Below is a small trained network, with its code and all its weights. Each question gives an input and a class and asks what happens when units are switched off, that is, made to give their printed mean instead of their output.

import numpy as np


def w(rows, s, z=0):
    codes = np.array(rows[::2]) - 128.0
    scale = np.full(codes.shape[1], s)
    scale[-1] = z or s
    return codes * scale


def f(y):
    return y / 2 * (1 + np.tanh(0.7978845608 * (y + 0.044715 * y**3)))


def log_softmax(a):
    a = a - a.max(-1, keepdims=True)
    return a - np.log(np.exp(a).sum(-1, keepdims=True))


def net(x, mask):
    res = np.array(x, float).reshape(1, 3) / 4 @ E
    y = f(res @ A[0][:, :-1].T + A[0][:, -1])
    res = res + np.where(mask, y, B[0][:, -1]) @ B[0][:, :-1]
    return log_softmax(res[-1] @ U[:, :-1].T + U[:, -1])


A, B = {}, {}
E = w([
[113,28,185,38,64,3,176],'x0',
[248,78,20,33,79,198,79],'x1',
[239,142,231,135,159,38,17],'x2',
],0.007)
A[0] = w([
[45,117,107,160,142,184,224,115],'N0',
[241,162,218,151,177,2,4,105],'N1',
[85,190,193,186,172,99,152,71],'N2',
[164,217,122,202,208,227,75,42],'N3',
[231,162,217,120,172,73,54,70],'N4',
[48,184,214,170,228,68,181,246],'N5',
[143,30,216,54,38,6,148,87],'N6',
[92,141,202,163,151,66,212,99],'N7',
[145,236,69,220,210,232,67,52],'N8',
[230,91,1,57,79,224,81,253],'N9',
[42,109,61,82,62,154,243,136],'N10',
[239,57,69,29,76,155,60,88],'N11',
],0.0064,0.0035)
B[0] = w([
[82,179,46,208,92,132,143,189],'N0',
[106,176,20,255,189,199,197,212],'N1',
[54,208,136,108,73,67,62,160],'N2',
[196,41,113,15,214,47,63,183],'N3',
[80,220,42,231,180,156,218,180],'N4',
[41,119,121,139,46,68,73,213],'N5',
[212,7,87,75,214,70,98,213],'N6',
[72,165,133,88,108,48,47,172],'N7',
[199,45,74,75,192,15,51,204],'N8',
[21,163,94,159,52,94,91,253],'N9',
[180,62,29,214,206,144,206,216],'N10',
[28,233,152,122,41,40,57,202],'N11',
],0.0069,0.011)
U = w([
[92,177,20,244,191,189,211,139],'0',
[2,214,167,85,16,59,34,28],'1',
[201,11,119,45,205,31,71,123],'2',
[96,106,145,179,92,159,82,229],'3',
[206,202,220,29,77,236,172,3],'4',
[232,243,245,9,164,252,224,3],'5',
[235,191,213,36,143,226,240,3],'6',
[231,229,228,4,167,208,224,3],'7',
],0.0067,0.0055)

Each question gives the input, the list of numbers given to net, and the class t.
The units are the neurons (one row each of A and B). Each row of codes is followed by its name. A weight is (code - 128) times the scale printed after its matrix; where a second scale follows, it is the last column's (A, B and U).
mask holds one flag per neuron, in row order. A switched-off neuron (its flag False) gives its mean, the last column of its row in B, instead of its output. The means were averaged over made-up inputs and are rounded, as every weight is.
A unit's drop is (log p(t) with every unit on - log p(t) with that unit switched off) / (log p(t) with every unit on - log p(t) with every unit switched off).
The circuit of an input: a set's keep is (log p(t) with only the set's units on - log p(t) with every unit switched off) / (log p(t) with every unit on - log p(t) with every unit switched off). Starting from all 12 units, units are removed one at a time, each time the one whose removal leaves the highest keep (on an exact tie, the one counted first), for as long as the keep stays at least 0.8.
circuit, biggest first: the units of the circuit, biggest drop first
most important unit: the unit with the biggest drop
k most important neurons: the k neurons with the biggest drops, biggest first
drop of u: that unit's drop, to one decimal
input [7,-6,-6], class 2: 3 most important neurons : [N6 N10 N1]
input [4,0,-2], class 2: circuit, biggest first : [N1 N9]
input [-8,-8,-7], class 1: circuit, biggest first : [N5 N2]
input [-4,-3,3], class 2: 2 most important neurons : [N3 N9]
input [-4,-4,3], class 1: circuit, biggest first : [N10]
input [0,0,-1], class 3: 2 most important neurons : [N1 N4]
input [-4,-6,-5], class 1: circuit, biggest first : [N5 N1]
input [-7,-7,1], class 1: 2 most important neurons : [N2 N5]
input [3,-7,7], class 0: 3 most important neurons : [N1 N4 N11]
input [-7,-5,-5], class 2: 2 most important neurons : [N8 N3]
input [-2,-6,6], class 0: 4 most important neurons : [N1 N4 N11 N9]
input [4,5,-4], class 1: 2 most important neurons : [N11 N1]
input [-4,7,-5], class 1: circuit, biggest first : [N9 N11]
input [8,-6,3], class 2: most important unit : N6
input [-6,6,1], class 1: 2 most important neurons : [N9 N11]
input [-8,6,3], class 2: 2 most important neurons : [N8 N3]
input [5,-4,1], class 2: 2 most important neurons : [N6 N9]
input [6,3,7], class 0: drop of N4 : 0.4
input [8,-4,8], class 0: drop of N4 : 0.8
input [-5,-8,6], class 1: most important unit : N5
input [-6,4,3], class 2: drop of N8 : 0.5
